Below are the code and all the weights of a small trained network. Each question names an input and a target symbol and asks about switching units off, where a switched-off unit gives its printed mean instead of its output.

import numpy as np


def w(rows, s, z=0):
    codes = np.array(rows[::2]) - 128.0
    scale = np.full(codes.shape[1], s)
    scale[-1] = z or s
    return codes * scale


def f(y):
    return np.maximum(y, 0)


def softmax(a):
    e = np.exp(a - a.max(-1, keepdims=True))
    return e / e.sum(-1, keepdims=True)


def log_softmax(a):
    a = a - a.max(-1, keepdims=True)
    return a - np.log(np.exp(a).sum(-1, keepdims=True))


def net(x, mask):
    ids = ['γηθμστω'.index(c) for c in x.split()]
    T = len(ids)
    res = E[ids] + P[:T]
    u = 0
    for l in range(3):
        r = res
        for j in range(2):
            rows = slice(2 * j, 2 * j + 2)
            q, k, v = (r @ M[l][rows].T for M in (Q, K, V))
            z = softmax(np.where(np.tri(T) > 0, q @ k.T / 2**0.5, -1e9)) @ v
            o = O[l][rows]
            res = res + np.where(mask[u + j], z, o[:, -1]) @ o[:, :-1]
        u += 2
        y = f(res @ A[l][:, :-1].T + A[l][:, -1])
        res = res + np.where(mask[u : u + 4], y, B[l][:, -1]) @ B[l][:, :-1]
        u += 4
    return log_softmax(res[-1] @ U[:, :-1].T + U[:, -1])


Q, K, V, O, A, B = {}, {}, {}, {}, {}, {}
E = w([
[31,2,87,86],'γ',
[71,205,121,106],'η',
[104,184,152,68],'θ',
[63,192,112,191],'μ',
[218,192,85,125],'σ',
[201,48,239,82],'τ',
[183,2,22,70],'ω',
],0.0087)
P = w([
[109,222,144,2],'0',
[157,176,163,206],'1',
[143,170,132,196],'2',
[138,171,138,189],'3',
[130,171,139,173],'4',
[132,166,136,135],'5',
[129,188,147,99],'6',
],0.0039)
Q[0] = w([
[67,241,96,195],'L0H0',
[36,123,151,181],'L0H0',
[190,15,2,101],'L0H1',
[77,44,166,74],'L0H1',
],0.0066)
K[0] = w([
[99,201,147,65],'L0H0',
[15,112,214,65],'L0H0',
[145,1,136,118],'L0H1',
[30,92,107,161],'L0H1',
],0.0069)
V[0] = w([
[186,119,97,221],'L0H0',
[120,88,108,194],'L0H0',
[204,114,178,3],'L0H1',
[154,212,181,130],'L0H1',
],0.0062)
O[0] = w([
[146,129,145,255,46],'L0H0',
[112,105,147,207,19],'L0H0',
[218,167,97,9,141],'L0H1',
[123,210,189,102,252],'L0H1',
],0.0062,0.0013)
A[0] = w([
[135,122,96,43,173],'L0N0',
[254,114,103,95,194],'L0N1',
[126,127,131,129,117],'L0N2',
[98,212,114,137,254],'L0N3',
],0.0082,0.0036)
B[0] = w([
[189,110,58,34,192],'L0N0',
[254,135,102,177,212],'L0N1',
[112,141,146,116,128],'L0N2',
[52,250,106,169,254],'L0N3',
],0.0059,0.006)
Q[1] = w([
[168,3,145,181],'L1H0',
[54,102,145,91],'L1H0',
[43,71,150,168],'L1H1',
[237,25,171,177],'L1H1',
],0.0073)
K[1] = w([
[153,61,158,167],'L1H0',
[178,63,111,13],'L1H0',
[50,111,197,78],'L1H1',
[117,88,160,255],'L1H1',
],0.0084)
V[1] = w([
[238,123,152,9],'L1H0',
[214,150,80,1],'L1H0',
[16,152,115,154],'L1H1',
[83,75,51,102],'L1H1',
],0.0068)
O[1] = w([
[18,103,109,228,172],'L1H0',
[20,135,87,182,254],'L1H0',
[129,193,105,2,71],'L1H1',
[136,98,17,52,97],'L1H1',
],0.006,0.0054)
A[1] = w([
[172,106,175,3,228],'L1N0',
[124,125,151,124,91],'L1N1',
[162,81,95,129,83],'L1N2',
[155,77,142,121,254],'L1N3',
],0.0051,0.0027)
B[1] = w([
[132,2,144,203,253],'L1N0',
[133,109,112,111,129],'L1N1',
[182,97,103,181,153],'L1N2',
[133,38,170,89,199],'L1N3',
],0.0061,0.0029)
Q[2] = w([
[219,145,78,113],'L2H0',
[108,95,173,88],'L2H0',
[54,136,221,76],'L2H1',
[255,96,211,123],'L2H1',
],0.0098)
K[2] = w([
[185,151,160,91],'L2H0',
[96,93,167,100],'L2H0',
[2,174,174,99],'L2H1',
[202,115,222,147],'L2H1',
],0.0096)
V[2] = w([
[71,78,163,142],'L2H0',
[174,57,117,104],'L2H0',
[119,13,82,232],'L2H1',
[127,167,254,206],'L2H1',
],0.007)
O[2] = w([
[164,56,167,103,125],'L2H0',
[160,163,179,78,1],'L2H0',
[224,66,123,148,201],'L2H1',
[114,128,232,255,87],'L2H1',
],0.0074,0.0045)
A[2] = w([
[103,248,180,81,192],'L2N0',
[18,130,28,93,29],'L2N1',
[136,73,179,62,252],'L2N2',
[85,167,254,144,180],'L2N3',
],0.0069,0.0026)
B[2] = w([
[229,148,208,113,218],'L2N0',
[94,116,201,67,254],'L2N1',
[40,78,99,255,164],'L2N2',
[182,158,73,175,195],'L2N3',
],0.009,0.0094)
U = w([
[143,162,54,89,62],'γ',
[113,135,188,102,130],'η',
[51,63,136,128,241],'θ',
[227,178,174,118,184],'μ',
[105,204,38,203,205],'σ',
[161,49,255,162,2],'τ',
[210,121,51,124,59],'ω',
],0.0055,0.00077)

Each question gives the input, a string of symbols that net reads in full, and the target symbol t.
The units are the heads (2 rows each of Q, K, V and O) and the neurons (one row each of A and B). Each row of codes is followed by its name. A weight is (code - 128) times the scale printed after its matrix; where a second scale follows, it is the last column's (O, A, B and U).
mask holds one flag per unit, layer by layer, with each layer's heads first. A switched-off unit (its flag False) gives its mean, the last column of its rows in O or B, instead of its output. The means were averaged over made-up inputs and are rounded, as every weight is.
A unit's drop is (log p(t) with every unit on - log p(t) with that unit switched off) / (log p(t) with every unit on - log p(t) with every unit switched off).
The circuit of an input: a set's keep is (log p(t) with only the set's units on - log p(t) with every unit switched off) / (log p(t) with every unit on - log p(t) with every unit switched off). Starting from the 12 units with the biggest drops (on a tie, the unit counted first), units are removed one at a time, each time the one whose removal leaves the highest keep (on an exact tie, the one counted first), for as long as the keep stays at least 0.8.
circuit, biggest first: the units of the circuit, biggest drop first
unit that matters most: the unit with the biggest drop
k most important neurons: the k neurons with the biggest drops, biggest first
k most important neurons of layer l: the k neurons of layer l with the biggest drops, biggest first
which heads matter: for each layer, one digit per head in row order, 1 if its drop is at least 0.15 and else 0, layers parted by /
input η η μ τ η σ μ, target η: which heads matter	10 / 11 / 01
input σ τ σ θ μ σ μ, target σ: which heads matter	01 / 01 / 01
input ω θ γ γ θ, target ω: which heads matter	01 / 11 / 01
input γ ω η, target γ: most important neuron	L0N0
input τ μ μ σ ω η, target τ: circuit, biggest first	L1H1; L0H1; L2H1; L0N1
input τ μ ω σ τ σ, target ω: which heads matter	01 / 10 / 01
input θ μ θ μ η τ θ, target θ: which heads matter	11 / 10 / 10
input τ σ τ σ σ, target σ: circuit, biggest first	L1H0; L2N1; L2N0
input θ θ σ, target σ: 3 most important neurons	L0N1; L2N0; L2N1
input γ η η τ θ, target γ: 2 most important neurons of layer 0	L0N0; L0N1
input τ ω η, target τ: 4 most important neurons	L0N1; L0N3; L0N0; L2N3
input η σ ω, target ω: which heads matter	01 / 00 / 01
input τ η τ γ μ, target τ: 2 most important neurons	L0N1; L0N0
input γ θ θ, target γ: unit that matters most	L2H1
input μ θ σ θ σ η, target μ: 2 most important neurons	L2N0; L0N3
input ω τ μ μ ω σ, target ω: 3 most important neurons of layer 2	L2N1; L2N0; L2N2
input ω θ η ω γ η, target ω: 3 most important neurons	L0N0; L0N3; L2N1
input η σ ω μ θ η η, target η: 2 most important neurons	L2N1; L0N0
input τ σ η σ θ σ θ, target τ: 2 most important neurons	L0N0; L0N1
input μ μ η, target μ: unit that matters most	L1H0
input σ ω η θ, target σ: 3 most important neurons	L2N1; L0N1; L2N0
input η θ γ μ μ μ, target η: 2 most important neurons of layer 0	L0N1; L0N3
input γ θ μ σ, target μ: 2 most important neurons of layer 2	L2N0; L2N2
input θ σ θ, target θ: 2 most important neurons	L0N0; L2N1
input τ η μ ω σ μ θ, target τ: 3 most important neurons	L0N1; L0N0; L0N3
